Here is a tiny trained network, its code and every weight. The questions are about switching its units off for an input and a class, where a switched-off unit gives its printed mean instead of its output.

import numpy as np


def w(rows, s, z=0):
    codes = np.array(rows[::2]) - 128.0
    scale = np.full(codes.shape[1], s)
    scale[-1] = z or s
    return codes * scale


def f(y):
    return y / 2 * (1 + np.tanh(0.7978845608 * (y + 0.044715 * y**3)))


def log_softmax(a):
    a = a - a.max(-1, keepdims=True)
    return a - np.log(np.exp(a).sum(-1, keepdims=True))


def net(x, mask):
    res = np.array(x, float).reshape(1, 6) / 4 @ E
    y = f(res @ A[0][:, :-1].T + A[0][:, -1])
    res = res + np.where(mask, y, B[0][:, -1]) @ B[0][:, :-1]
    return log_softmax(res[-1] @ U[:, :-1].T + U[:, -1])


A, B = {}, {}
E = w([
[128,152,68,202,128,84,204],'x0',
[183,113,1,31,95,201,159],'x1',
[160,63,37,58,191,66,6],'x2',
[49,200,109,92,128,121,101],'x3',
[67,96,114,18,101,106,213],'x4',
[176,27,186,56,12,239,113],'x5',
],0.0087)
A[0] = w([
[108,164,214,190,158,132,103,201],'N0',
[152,113,88,122,214,39,36,244],'N1',
[76,156,96,53,161,124,188,125],'N2',
[93,189,95,129,113,85,255,252],'N3',
[122,148,190,220,146,130,152,217],'N4',
[171,193,73,247,104,113,178,155],'N5',
[155,143,44,133,160,98,158,236],'N6',
[120,150,151,112,89,90,240,178],'N7',
[96,146,233,199,128,105,138,220],'N8',
[158,93,145,135,146,65,124,131],'N9',
],0.0075,0.0027)
B[0] = w([
[170,149,208,212,43,156,6,211],'N0',
[169,97,55,157,183,64,4,244],'N1',
[46,155,106,34,155,110,150,190],'N2',
[73,172,133,172,176,149,216,233],'N3',
[158,202,216,254,128,164,121,215],'N4',
[237,183,107,178,201,198,180,213],'N5',
[147,121,96,117,220,113,147,200],'N6',
[109,74,209,142,111,101,238,197],'N7',
[101,156,213,245,36,142,62,227],'N8',
[129,76,111,168,130,134,128,150],'N9',
],0.0065,0.011)
U = w([
[34,177,87,21,166,60,135,81],'0',
[8,104,170,111,74,103,220,101],'1',
[174,193,92,176,196,127,217,71],'2',
[242,25,143,2,37,232,113,251],'3',
[76,234,137,104,94,154,21,227],'4',
[170,60,54,119,169,25,26,138],'5',
[155,172,230,237,85,125,81,56],'6',
],0.0076,0.0031)

Each question gives the input, the list of numbers given to net, and the class t.
The units are the neurons (one row each of A and B). Each row of codes is followed by its name. A weight is (code - 128) times the scale printed after its matrix; where a second scale follows, it is the last column's (A, B and U).
mask holds one flag per neuron, in row order. A switched-off neuron (its flag False) gives its mean, the last column of its row in B, instead of its output. The means were averaged over made-up inputs and are rounded, as every weight is.
A unit's drop is (log p(t) with every unit on - log p(t) with that unit switched off) / (log p(t) with every unit on - log p(t) with every unit switched off).
The circuit of an input: a set's keep is (log p(t) with only the set's units on - log p(t) with every unit switched off) / (log p(t) with every unit on - log p(t) with every unit switched off). Starting from all 10 units, units are removed one at a time, each time the one whose removal leaves the highest keep (on an exact tie, the one counted first), for as long as the keep stays at least 0.8.
circuit, biggest first: the units of the circuit, biggest drop first
top k neurons: the k neurons with the biggest drops, biggest first
drop of u: that unit's drop, to one decimal
input [-7,-1,-2,2,6,-6], class 0: circuit, biggest first : N2; N4
input [8,1,5,8,-2,-4], class 5: circuit, biggest first : N1
input [7,3,-4,-5,-5,5], class 2: circuit, biggest first : N0; N5
input [6,0,4,6,6,6], class 0: circuit, biggest first : N8; N2
input [6,0,-6,-8,5,2], class 1: top 4 neurons : N7; N1; N0; N6
input [-1,5,-4,2,5,-3], class 1: top 4 neurons : N7; N1; N3; N5
input [0,4,-7,5,6,-7], class 1: top 3 neurons : N7; N2; N1
input [-3,7,-1,6,2,1], class 0: top 2 neurons : N2; N0
input [7,4,-1,6,5,0], class 1: top 3 neurons : N7; N1; N3
input [-7,-4,1,-2,6,3], class 3: circuit, biggest first : N3; N4
input [4,1,-7,7,1,1], class 1: circuit, biggest first : N7; N1
input [-6,5,1,5,7,3], class 0: top 2 neurons : N2; N0
input [0,3,-4,-6,3,2], class 1: drop of N8 : -0.1
input [0,8,-8,7,-8,0], class 2: drop of N0 : 0.1
input [1,4,-8,-7,-1,1], class 2: circuit, biggest first : N0
input [8,3,5,-1,-8,-6], class 5: drop of N7 : 0.2
